Each row is followed by one of two labels, saying whether the row has a hidden trait. Each part has a new trait and two new labels.
[ -1   7 -15  13  30  -2  -9   4   0  10   7  -2 -15 -24   7  -9 -18 -12
 -11 -18   1 -24  -7  -6] => V
[ 10  -3  15   4   8  -9  -6  -4  -3   5  -9  -9   6  15  -3   6  22   2
  24 -30   0  -7   8  -9] => E
[ -6   4 -10   8   2   4  -7   6  13   6   6   4  -5 -29  -2 -18  -2   4
  -8  -7  -8  18  -1  -2] => E
[ 32  10   3   6  28 -11  10  -3  -1   5 -11 -11   0  -5   8  12  -5 -13
  12 -41   3  14 -20  -4] => V
[  8   5 -13  -8  43  -3  16  -1  -8   1 -12  -8   6  21 -10   4   6  14
   8 -15   2   1  12  -4] => V
[-11   9  -7  -5   6 -10 -33   1   2  -3  -1 -13   3   3  18  -3   5  17
  27 -11 -22 -37 -17   0] => E
[ -3  -5  -2  -4  10   8 -27   4  -2   9  -1   1  -6 -22  14  -1   4   0
 -14   3 -16 -20   2   1] => E
[ -5  -3   1  16  29   6 -10   8   1   4   8   2  -6 -28  15  -4   9   2
  -8 -10  -9   9   7  -7] => E
[ -4  -3  -2  -6  -4   8 -13   7  -5   5   3  -3 -10 -46   2  -2 -19 -19
   1  -4 -15 -28  -9   3] => V
[-45  -1   6   0 -38  -1   7   9   0  -3  11  -2  -8 -31  -4 -10  -4  13
  14 -15  -1 -17   1  -6] => V
[-17  -4  12  -1 -33   0  -4   5 -14   5   2  -7  -5 -20   8 -11 -12  -9
  14 -20 -11 -26   7   6] => E
[-14  11   4   4  11  -6  15  -4  -4  -2  -6  -6   4  18  14   5   7  31
   1 -12  24  20  -2  -2] => V
[ -3   8  -5   6  15   2  11   9  -1   8   6  -1 -12 -27  -4   3 -24 -14
  -2  -9  17  13 -15   4] => V
[ -7  -1   7  -6 -17   7 -34   1   6  12  -2   2   2 -14   6  -7  13  11
  -7  11  -7  -1   1   3] => E
[-35  -1   4  -7 -36  -2  -4   7  -2  -3   6  -6   5  -9 -10 -11   3  12
  29 -14 -11 -23  14  -2] => E
[  0  10  -7 -12   5 -12  16   1   4  -3  -3 -10   2  12 -12  10  -4   7
  28 -14   4   0 -17  -1] => E
[ -6   8  12  -4 -57   0   7  -3  -4   4  -6  -6   0 -30  -4   0 -20 -12
   4 -28  23   4 -17   2] => V
[-17   7  -5  19  39   3  -9   9  -7   4   9  -2   0  12  14  -2   0  14
  -4   0   5   5  11   2] => E
[ -4  -4   1  11  18   9  -6   9  -7  -3   9   4   0 -16   7  -1   2  -8
 -14   1 -12   3  16  -4] => E
[ -8   0   4   1  13   5 -15  -3   7  -2   2   7   3   1   7  11  14  17
 -17  21  11   8  -6  -6] => V
[-35   0   5  -2 -21  -4  -2   4  -8  -2   2  -7  -1 -13 -12  -2  -8   4
  21 -22   3 -43   6 -10] => V
[-23  17 -14 -21  22   4  -9  10   4   1   0 -10  -3 -31  11  14 -11  25
   9   3  -1   8 -34   4] => V
[-17   6  17  -7 -26  -8   1  -7  -4  -4  -8  -8  13  11  -5  11  12  21
  19 -17  25  -1  -5  -7] => V
[  6  11  -5  11  24 -14   9  -1   7  -1  -6 -13  -9 -33   9   4  -6  -5
  22 -48   0 -10 -25 -15] => V
[-19   2   6 -27 -54   3  -6   5  -1  -1  -4 -10   2 -42   0  -2  -7   6
  23 -22 -16 -16 -14   3] => E
[-21  12 -18  -9  24  -5  -3   7   9   2   1  -8  -7 -13  10   1  -5  26
  16  -3  -3   0 -24   1] => V
[-32   7   8  -6 -42  -5   8   6  -8  -8   0 -14  -3 -41  15  -4 -15   7
  29 -31  -8 -23 -17   1] => E
[  9   1   1   2  34   9   9   5  -2   4   1   4  -4 -10   2  16   0  -4
 -20   3  11  34  -3   0] => V
[ 12   7 -18 -10  35  -7   5  -6   9  -5  -8  -4   3   7  -7  14  -1   7
   1   0  -2  -3 -21  -7] => V
[-18  -2  11 -14 -37  -4 -16   4  -9  10  -2 -12  -1 -12  -3  -7  -6  -3
  32 -20 -12 -27   0   6] => E
[ -9  -3  10  11  -1  -7   7   5  -6 -11   5  -8   4  -8  14   0  16  11
  26 -33 -17  -4  10 -10] => E
[-25  -3  11 -17 -33   6   1   1  -5 -10   5   3   5   8 -11  16   3   7
  -1  23  12   0  -1  -3] => E
[-14  -1   7  12  10   3  -1   7   1   3  16   7  -4   9  -8   7   1  -5
  -4  20  18  13   4  -1] => E
[ -7   8   4   2  -9   4  12   8  -2   7   5  -1   5   3 -19   1  -9  -4
   4   0  20  30   2   4] => E
[ -1  -5  17   7  10  -4  15   3 -17  -8   0  -5   3   0   6  13   3 -12
  13 -31   4  -5  10  -7] => V
[ -3  21 -20  -7  26  -6  -8  -1  -1  -1 -15 -15  10  -3   4   1  -8  21
  10 -26  -5  -7 -15  -1] => V
[-15   3  15   3 -44  -1 -26   2 -12  10  -5  -9   4 -23   4 -11 -11 -10
  15 -26   2 -30   0   3] => E
[  2   0   2   4  22   2 -24   3   5  14  -2  -4 -15 -41  14   4   1  -2
  -1 -19   0  -8 -20  -6] => V
[-12   8  -4  -1  28  -9   5  -3 -10 -11  -3  -5   6  33  12   7   0  22
   1   6  17 -11  -3  -2] => V
[-28   2  -5  -3 -44   4 -19   7  -3  -2   9   0   2  -9  -5 -19  -8   5
   6   6 -12 -20  11   3] => E
[ -6  -1   9  18  17 -15   2   2  -2   2   5 -10 -13 -12  14   2   2  -5
  28 -37   0 -28 -10  -9] => V
[  8   2  15  -6 -34   6  -6  -2 -12  -3  -5   0  15   1   0   8  -8  -8
 -10  -3   6  17   2   8] => E
[  3 -12  17  17 -13  -4  14  -3   0  -6   3   5   1  -3  -9  -1  15 -13
   4 -16   3   0  16 -15] => V
